Here is a tiny trained network, its code and every weight. The questions are about switching its units off for an input and a target symbol, where a switched-off unit gives its printed mean instead of its output.

import numpy as np


def w(rows, s, z=0):
    codes = np.array(rows[::2]) - 128.0
    scale = np.full(codes.shape[1], s)
    scale[-1] = z or s
    return codes * scale


def f(y):
    return y / 2 * (1 + np.tanh(0.7978845608 * (y + 0.044715 * y**3)))


def softmax(a):
    e = np.exp(a - a.max(-1, keepdims=True))
    return e / e.sum(-1, keepdims=True)


def log_softmax(a):
    a = a - a.max(-1, keepdims=True)
    return a - np.log(np.exp(a).sum(-1, keepdims=True))


def net(x, mask):
    ids = ['βγεηλμξστφψω'.index(c) for c in x.split()]
    T = len(ids)
    res = E[ids] + P[:T]
    q, k, v = (res @ M[0].T for M in (Q, K, V))
    z = softmax(np.where(np.tri(T) > 0, q @ k.T / 3**0.5, -1e9)) @ v
    res = res + np.where(mask[0], z, O[0][:, -1]) @ O[0][:, :-1]
    y = f(res @ A[0][:, :-1].T + A[0][:, -1])
    res = res + np.where(mask[1:13], y, B[0][:, -1]) @ B[0][:, :-1]
    return log_softmax(res[-1] @ U[:, :-1].T + U[:, -1])


Q, K, V, O, A, B = {}, {}, {}, {}, {}, {}
E = w([
[128,133,131],'β',
[136,144,125],'γ',
[126,135,130],'ε',
[135,69,1],'η',
[120,124,126],'λ',
[83,180,31],'μ',
[51,95,230],'ξ',
[129,139,126],'σ',
[134,129,126],'τ',
[122,127,121],'φ',
[180,35,176],'ψ',
[10,199,133],'ω',
],0.0088)
P = w([
[35,2,100],'0',
[170,181,128],'1',
[62,26,106],'2',
[183,209,133],'3',
[76,37,102],'4',
[182,213,142],'5',
],0.0073)
Q[0] = w([
[132,2,160],'h1',
[140,112,215],'h1',
[60,194,199],'h1',
],0.0069)
K[0] = w([
[254,93,219],'h1',
[101,89,198],'h1',
[74,162,156],'h1',
],0.0055)
V[0] = w([
[248,78,133],'h1',
[117,103,194],'h1',
[94,124,146],'h1',
],0.013)
O[0] = w([
[180,85,142,3],'h1',
[118,100,245,157],'h1',
[109,124,152,208],'h1',
],0.012,0.0014)
A[0] = w([
[134,143,125,63],'n1',
[214,168,71,110],'n2',
[110,209,53,181],'n3',
[225,104,142,179],'n4',
[125,213,78,152],'n5',
[91,105,69,253],'n6',
[162,98,120,93],'n7',
[165,145,78,113],'n8',
[236,142,94,162],'n9',
[121,228,117,135],'n10',
[141,108,120,108],'n11',
[206,168,254,203],'n12',
],0.0095,0.0045)
B[0] = w([
[186,156,108,105],'n1',
[160,119,34,146],'n2',
[181,90,146,245],'n3',
[98,134,35,182],'n4',
[207,98,157,207],'n5',
[90,78,165,254],'n6',
[126,140,119,123],'n7',
[136,108,98,133],'n8',
[156,120,12,159],'n9',
[188,140,174,191],'n10',
[128,132,130,122],'n11',
[77,211,106,222],'n12',
],0.011,0.0048)
U = w([
[118,132,131,58],'β',
[134,126,113,48],'γ',
[115,125,131,27],'ε',
[152,78,61,18],'η',
[59,2,172,254],'λ',
[218,91,137,91],'μ',
[91,224,191,103],'ξ',
[129,122,133,43],'σ',
[106,105,111,70],'τ',
[101,66,122,178],'φ',
[94,213,50,227],'ψ',
[180,166,246,94],'ω',
],0.0081,0.0041)

Each question gives the input, a string of symbols that net reads in full, and the target symbol t.
The units are the heads (3 rows each of Q, K, V and O) and the neurons (one row each of A and B). Each row of codes is followed by its name. A weight is (code - 128) times the scale printed after its matrix; where a second scale follows, it is the last column's (O, A, B and U).
mask holds one flag per unit, heads first, then neurons. A switched-off unit (its flag False) gives its mean, the last column of its rows in O or B, instead of its output. The means were averaged over made-up inputs and are rounded, as every weight is.
A unit's drop is (log p(t) with every unit on - log p(t) with that unit switched off) / (log p(t) with every unit on - log p(t) with every unit switched off).
top k neurons: the k neurons with the biggest drops, biggest first
drop when u is switched off: that unit's drop, to one decimal
input ψ ψ σ η, target η: top 3 neurons => (n9, n2, n12)
input μ σ φ μ ψ μ, target μ: top 2 neurons => (n5, n3)
input μ σ ξ ξ ω γ, target ω: top 3 neurons => (n10, n4, n5)
input ω μ ε μ ε ε, target μ: top 2 neurons => (n5, n3)
input ε ω β ω, target ω: top neuron => (n10)
input μ σ μ β μ τ, target μ: top 2 neurons => (n5, n3)
input ψ β μ, target λ: top 2 neurons => (n6, n12)
input μ σ τ σ, target μ: top 3 neurons => (n5, n3, n10)
input ψ λ ψ φ, target ψ: drop when h1 is switched off => 0.7
input φ μ β ψ ω ξ, target ξ: drop when h1 is switched off => 0.1
input η ω λ μ γ φ, target μ: drop when n3 is switched off => 0.2
